Below are the code and all the weights of a small trained network. Each question names an input and a target symbol and asks about switching units off, where a switched-off unit gives its printed mean instead of its output.

import numpy as np


def w(rows, s, z=0):
    codes = np.array(rows[::2]) - 128.0
    scale = np.full(codes.shape[1], s)
    scale[-1] = z or s
    return codes * scale


def f(y):
    return np.maximum(y, 0)


def softmax(a):
    e = np.exp(a - a.max(-1, keepdims=True))
    return e / e.sum(-1, keepdims=True)


def log_softmax(a):
    a = a - a.max(-1, keepdims=True)
    return a - np.log(np.exp(a).sum(-1, keepdims=True))


def net(x, mask):
    ids = ['εζηθλμτ'.index(c) for c in x.split()]
    T = len(ids)
    res = E[ids] + P[:T]
    u = 0
    for l in range(2):
        q, k, v = (res @ M[l].T for M in (Q, K, V))
        z = softmax(np.where(np.tri(T) > 0, q @ k.T / 3**0.5, -1e9)) @ v
        res = res + np.where(mask[u], z, O[l][:, -1]) @ O[l][:, :-1]
        u += 1
        y = f(res @ A[l][:, :-1].T + A[l][:, -1])
        res = res + np.where(mask[u : u + 4], y, B[l][:, -1]) @ B[l][:, :-1]
        u += 4
    return log_softmax(res[-1] @ U[:, :-1].T + U[:, -1])


Q, K, V, O, A, B = {}, {}, {}, {}, {}, {}
E = w([
[119,76,181,101,36,143,92,69,134,87],'ε',
[123,126,59,205,80,179,153,119,181,102],'ζ',
[137,170,136,98,124,115,170,75,86,29],'η',
[80,95,64,184,152,138,109,77,78,164],'θ',
[187,136,161,96,53,140,10,166,138,177],'λ',
[58,106,50,80,111,150,187,196,100,110],'μ',
[149,123,85,126,176,42,189,118,207,100],'τ',
],0.013)
P = w([
[252,13,190,253,146,162,101,217,30,26],'0',
[207,86,55,202,57,107,53,128,66,29],'1',
[152,133,80,184,65,92,61,124,101,44],'2',
[127,154,89,151,70,78,80,108,115,67],'3',
[121,153,106,121,96,86,97,101,116,94],'4',
[121,159,111,94,100,92,123,90,141,117],'5',
[101,172,128,79,113,91,137,95,141,132],'6',
[100,171,140,77,120,89,152,84,142,142],'7',
[96,183,145,60,126,101,167,84,153,149],'8',
[90,189,147,54,136,107,173,84,152,158],'9',
[85,188,156,52,148,121,173,75,162,168],'10',
[97,191,148,31,143,126,191,60,163,188],'11',
[87,213,132,30,151,146,191,61,183,203],'12',
],0.0046)
Q[0] = w([
[132,114,110,150,175,95,107,202,181,189],'L0H0',
[159,234,127,106,136,152,137,210,67,146],'L0H0',
[125,168,25,117,158,2,164,108,137,71],'L0H0',
],0.007)
K[0] = w([
[117,124,102,129,111,135,69,191,170,254],'L0H0',
[203,217,133,124,137,111,119,181,87,147],'L0H0',
[92,192,41,180,219,125,173,154,130,136],'L0H0',
],0.0075)
V[0] = w([
[234,180,231,46,27,112,8,176,108,198],'L0H0',
[24,61,1,221,184,177,170,156,78,102],'L0H0',
[149,157,245,65,51,153,26,139,68,128],'L0H0',
],0.0036)
O[0] = w([
[29,199,128,66,154,163,221,43,176,122,22],'L0H0',
[192,101,78,209,94,51,76,188,39,79,252],'L0H0',
[3,168,107,52,145,118,142,48,202,129,82],'L0H0',
],0.0047,0.0018)
A[0] = w([
[228,123,202,127,55,188,76,190,56,171,250],'L0N0',
[101,140,69,177,51,222,153,231,124,123,163],'L0N1',
[8,103,22,164,188,190,201,84,76,214,244],'L0N2',
[104,15,46,203,78,218,13,208,1,140,40],'L0N3',
],0.0043,0.0018)
B[0] = w([
[194,78,123,192,64,121,20,187,138,6,179],'L0N0',
[72,139,176,58,12,161,158,125,165,149,190],'L0N1',
[107,38,152,196,33,183,113,169,54,243,207],'L0N2',
[83,225,208,64,121,156,214,89,75,253,255],'L0N3',
],0.0051,0.0048)
Q[1] = w([
[115,129,109,156,107,142,219,79,31,93],'L1H0',
[102,138,136,100,2,138,67,91,133,116],'L1H0',
[121,51,114,163,66,161,142,221,121,234],'L1H0',
],0.0072)
K[1] = w([
[70,125,122,180,85,159,233,50,1,31],'L1H0',
[40,125,180,91,29,222,13,128,137,198],'L1H0',
[75,29,35,202,146,165,217,199,149,231],'L1H0',
],0.005)
V[1] = w([
[68,149,162,103,106,243,66,96,109,138],'L1H0',
[128,38,121,152,143,111,99,164,124,99],'L1H0',
[94,149,166,110,82,254,77,149,97,168],'L1H0',
],0.0051)
O[1] = w([
[222,87,115,210,192,81,162,207,69,111,204],'L1H0',
[135,233,228,79,138,99,182,109,78,138,117],'L1H0',
[229,120,155,209,121,3,111,220,92,49,253],'L1H0',
],0.004)
A[1] = w([
[8,185,144,57,141,171,175,51,148,167,68],'L1N0',
[161,131,143,180,128,160,167,143,145,109,252],'L1N1',
[153,167,159,118,169,125,154,125,118,90,170],'L1N2',
[62,180,135,55,121,135,158,58,153,147,211],'L1N3',
],0.011,0.0027)
B[1] = w([
[173,5,40,212,131,173,87,235,153,63,160],'L1N0',
[118,122,110,86,111,96,106,84,155,137,252],'L1N1',
[134,108,88,129,118,116,88,130,150,120,180],'L1N2',
[107,189,188,115,149,175,206,134,68,141,213],'L1N3',
],0.013,0.0034)
U = w([
[118,136,127,133,128,127,120,128,127,118,10],'ε',
[156,67,86,128,98,94,46,116,203,98,240],'ζ',
[152,95,115,193,148,173,128,171,143,80,57],'η',
[126,113,137,182,155,123,100,96,82,164,138],'θ',
[99,254,195,74,115,103,186,40,109,157,180],'λ',
[104,133,131,94,115,145,187,196,102,100,138],'μ',
[124,133,129,136,128,119,123,130,126,120,2],'τ',
],0.01,0.0038)

Each question gives the input, a string of symbols that net reads in full, and the target symbol t.
The units are the heads (3 rows each of Q, K, V and O) and the neurons (one row each of A and B). Each row of codes is followed by its name. A weight is (code - 128) times the scale printed after its matrix; where a second scale follows, it is the last column's (O, A, B and U).
mask holds one flag per unit, layer by layer, with each layer's heads first. A switched-off unit (its flag False) gives its mean, the last column of its rows in O or B, instead of its output. The means were averaged over made-up inputs and are rounded, as every weight is.
A unit's drop is (log p(t) with every unit on - log p(t) with that unit switched off) / (log p(t) with every unit on - log p(t) with every unit switched off).
The circuit of an input: a set's keep is (log p(t) with only the set's units on - log p(t) with every unit switched off) / (log p(t) with every unit on - log p(t) with every unit switched off). Starting from all 10 units, units are removed one at a time, each time the one whose removal leaves the highest keep (on an exact tie, the one counted first), for as long as the keep stays at least 0.8.
circuit, biggest first: the units of the circuit, biggest drop first
top k neurons: the k neurons with the biggest drops, biggest first
k most important neurons of layer l: the k neurons of layer l with the biggest drops, biggest first
input θ λ ε ε, target λ: circuit, biggest first => L0H0
input τ η μ μ ζ λ η λ μ η θ μ λ, target μ: circuit, biggest first => L0H0; L1N0; L1N3; L1H0
input τ ζ θ ζ μ ε θ θ τ ζ ε μ ε, target μ: circuit, biggest first => L0H0; L1N0; L1N3
input λ λ η, target ζ: top 3 neurons => L0N3; L1N2; L1N3
input λ τ τ τ ζ τ η η μ θ λ ε τ, target η: circuit, biggest first => L1N0; L1H0; L1N3
input μ τ ζ τ τ μ μ ζ η, target ζ: 3 most important neurons of layer 0 => L0N3; L0N1; L0N0
input τ λ λ τ τ θ η η τ η μ λ ε, target ζ: top 2 neurons => L1N3; L0N3
input θ η η θ λ θ λ λ η θ ζ, target ζ: circuit, biggest first => L0N3; L1N1
input μ τ τ, target λ: top 3 neurons => L0N2; L1N3; L0N3
input λ η τ η μ η λ η, target η: top 3 neurons => L1N0; L0N2; L0N0
input ε λ θ τ λ ζ τ θ τ λ θ τ, target η: top 2 neurons => L1N0; L0N2
input τ η τ, target λ: 3 most important neurons of layer 0 => L0N3; L0N0; L0N2
input μ τ η ζ μ ε τ η τ η η τ η, target η: circuit, biggest first => L1N0; L1H0
input θ ε τ θ ε λ ζ τ τ ε η θ ε, target η: top 2 neurons => L1N0; L0N0
input λ θ η τ λ θ ζ ζ θ ζ, target ζ: top 2 neurons => L1N1; L1N3
input ζ λ θ τ η τ η μ η, target μ: circuit, biggest first => L1H0; L1N3; L1N0
input ε λ μ τ θ ε λ λ ε, target μ: 2 most important neurons of layer 1 => L1N3; L1N0
input η μ μ θ ε μ θ η λ τ ε μ λ, target λ: 3 most important neurons of layer 0 => L0N3; L0N2; L0N0
input ζ τ θ τ η μ θ η θ μ θ θ τ, target μ: top 4 neurons => L1N3; L1N0; L0N2; L0N0
input τ ε θ μ τ ε, target λ: top 3 neurons => L0N3; L1N3; L0N2
